Below are the code and all the weights of a small trained network. Each question names an input and a class and asks about switching units off, where a switched-off unit gives its printed mean instead of its output.

import numpy as np


def w(rows, s, z=0):
    codes = np.array(rows[::2]) - 128.0
    scale = np.full(codes.shape[1], s)
    scale[-1] = z or s
    return codes * scale


def f(y):
    return np.maximum(y, 0)


def log_softmax(a):
    a = a - a.max(-1, keepdims=True)
    return a - np.log(np.exp(a).sum(-1, keepdims=True))


def net(x, mask):
    res = np.array(x, float).reshape(1, 4) / 4 @ E
    y = f(res @ A[0][:, :-1].T + A[0][:, -1])
    res = res + np.where(mask, y, B[0][:, -1]) @ B[0][:, :-1]
    return log_softmax(res[-1] @ U[:, :-1].T + U[:, -1])


A, B = {}, {}
E = w([
[89,75,129,255,205,147,164,35,58],'x0',
[65,41,74,184,58,188,247,161,239],'x1',
[181,170,24,159,189,171,44,71,238],'x2',
[234,146,198,188,191,248,174,214,129],'x3',
],0.0066)
A[0] = w([
[231,146,189,158,189,228,144,214,125,9],'n1',
[222,148,197,161,166,235,157,185,123,41],'n2',
[97,97,136,204,180,131,162,53,92,52],'n3',
[80,63,129,200,184,160,167,67,73,88],'n4',
[159,146,40,150,193,175,94,79,192,45],'n5',
[87,15,54,168,61,209,222,176,221,96],'n6',
[193,165,41,162,188,176,79,88,199,82],'n7',
[51,113,65,100,73,33,97,38,142,37],'n8',
[146,200,123,50,65,123,107,213,177,104],'n9',
[143,122,146,164,182,117,118,57,49,79],'n10',
[38,123,49,69,83,13,74,35,117,99],'n11',
[54,38,73,150,39,178,213,131,232,82],'n12',
[201,244,194,72,193,74,15,89,18,118],'n13',
[90,56,254,129,85,105,172,181,43,74],'n14',
[166,189,129,60,52,120,98,217,176,102],'n15',
[88,93,234,113,99,103,209,176,25,99],'n16',
[174,163,27,161,183,170,71,72,212,45],'n17',
[106,91,213,131,68,97,194,164,36,176],'n18',
[214,160,198,165,178,223,159,186,141,30],'n19',
[169,181,128,39,44,114,110,231,196,112],'n20',
[126,111,99,180,181,147,127,64,130,97],'n21',
[101,73,128,214,184,152,166,44,60,38],'n22',
],0.0054,0.0013)
B[0] = w([
[105,192,96,188,88,60,215,86,73,201],'n1',
[112,216,66,199,81,56,241,76,51,197],'n2',
[74,93,92,102,215,78,132,190,171,176],'n3',
[71,79,89,108,222,64,113,208,194,183],'n4',
[55,214,113,53,71,200,53,103,194,183],'n5',
[214,84,246,182,125,63,69,32,190,221],'n6',
[46,211,117,61,55,181,66,87,176,194],'n7',
[132,209,55,223,56,60,253,84,13,201],'n8',
[74,61,92,137,231,51,138,207,189,194],'n9',
[124,68,144,133,207,64,101,191,206,175],'n10',
[161,182,77,210,79,67,234,82,50,223],'n11',
[200,85,231,190,128,79,86,39,159,214],'n12',
[230,65,249,204,127,53,78,18,203,254],'n13',
[35,203,108,36,65,197,43,87,196,197],'n14',
[74,79,83,147,218,45,128,192,171,196],'n15',
[35,201,115,60,69,195,54,76,213,201],'n16',
[71,192,115,79,64,195,66,94,177,195],'n17',
[56,190,93,54,86,192,56,83,197,197],'n18',
[99,200,74,195,80,61,226,80,51,195],'n19',
[73,69,77,129,220,49,125,199,168,207],'n20',
[84,116,96,90,192,120,97,189,180,167],'n21',
[71,82,83,115,190,59,126,216,194,186],'n22',
],0.0049,0.0093)
U = w([
[132,171,80,172,81,104,233,107,71,108],'0',
[88,169,120,60,81,184,73,115,154,104],'1',
[199,83,247,160,135,101,97,90,147,112],'2',
[98,76,80,115,218,97,137,208,146,116],'3',
[154,110,122,114,119,156,138,137,104,251],'4',
[177,90,133,115,124,174,145,164,76,98],'5',
[183,105,133,110,128,171,142,173,71,95],'6',
[183,88,130,108,130,202,145,181,79,93],'7',
],0.012,0.011)

Each question gives the input, the list of numbers given to net, and the class t.
The units are the neurons (one row each of A and B). Each row of codes is followed by its name. A weight is (code - 128) times the scale printed after its matrix; where a second scale follows, it is the last column's (A, B and U).
mask holds one flag per neuron, in row order. A switched-off neuron (its flag False) gives its mean, the last column of its row in B, instead of its output. The means were averaged over made-up inputs and are rounded, as every weight is.
A unit's drop is (log p(t) with every unit on - log p(t) with that unit switched off) / (log p(t) with every unit on - log p(t) with every unit switched off).
The circuit of an input: a set's keep is (log p(t) with only the set's units on - log p(t) with every unit switched off) / (log p(t) with every unit on - log p(t) with every unit switched off). Starting from the 12 units with the biggest drops (on a tie, the unit counted first), units are removed one at a time, each time the one whose removal leaves the highest keep (on an exact tie, the one counted first), for as long as the keep stays at least 0.8.
units of the circuit, in order: the units of the circuit, biggest drop first
k most important neurons: the k neurons with the biggest drops, biggest first
drop when u is switched off: that unit's drop, to one decimal
input [0,7,4,-4], class 2: units of the circuit, in order -> n6
input [5,6,-7,3], class 1: 4 most important neurons -> n14; n16; n18; n13
input [-2,4,-1,-3], class 2: units of the circuit, in order -> n12; n6
input [-3,-2,2,-4], class 0: 2 most important neurons -> n11; n8
input [-7,-4,4,-6], class 3: 2 most important neurons -> n9; n20
input [-3,-7,5,-7], class 0: 4 most important neurons -> n11; n8; n6; n12
input [-7,2,6,2], class 3: 2 most important neurons -> n20; n9
input [4,-3,7,8], class 0: 3 most important neurons -> n2; n19; n1
input [-6,-7,-6,-4], class 2: 2 most important neurons -> n13; n7
input [-2,6,1,-4], class 2: 2 most important neurons -> n6; n12
input [-8,7,-2,-4], class 3: 3 most important neurons -> n20; n13; n9
input [-4,7,4,-7], class 0: 3 most important neurons -> n8; n11; n13
input [5,-3,0,-2], class 3: drop when n6 is switched off -> 0.2
input [8,6,-1,0], class 3: units of the circuit, in order -> n4
input [-7,-3,6,-8], class 0: drop when n11 is switched off -> 0.5
input [2,-6,-7,7], class 0: drop when n6 is switched off -> 0.1
input [0,0,0,-1], class 4: drop when n4 is switched off -> 0.0
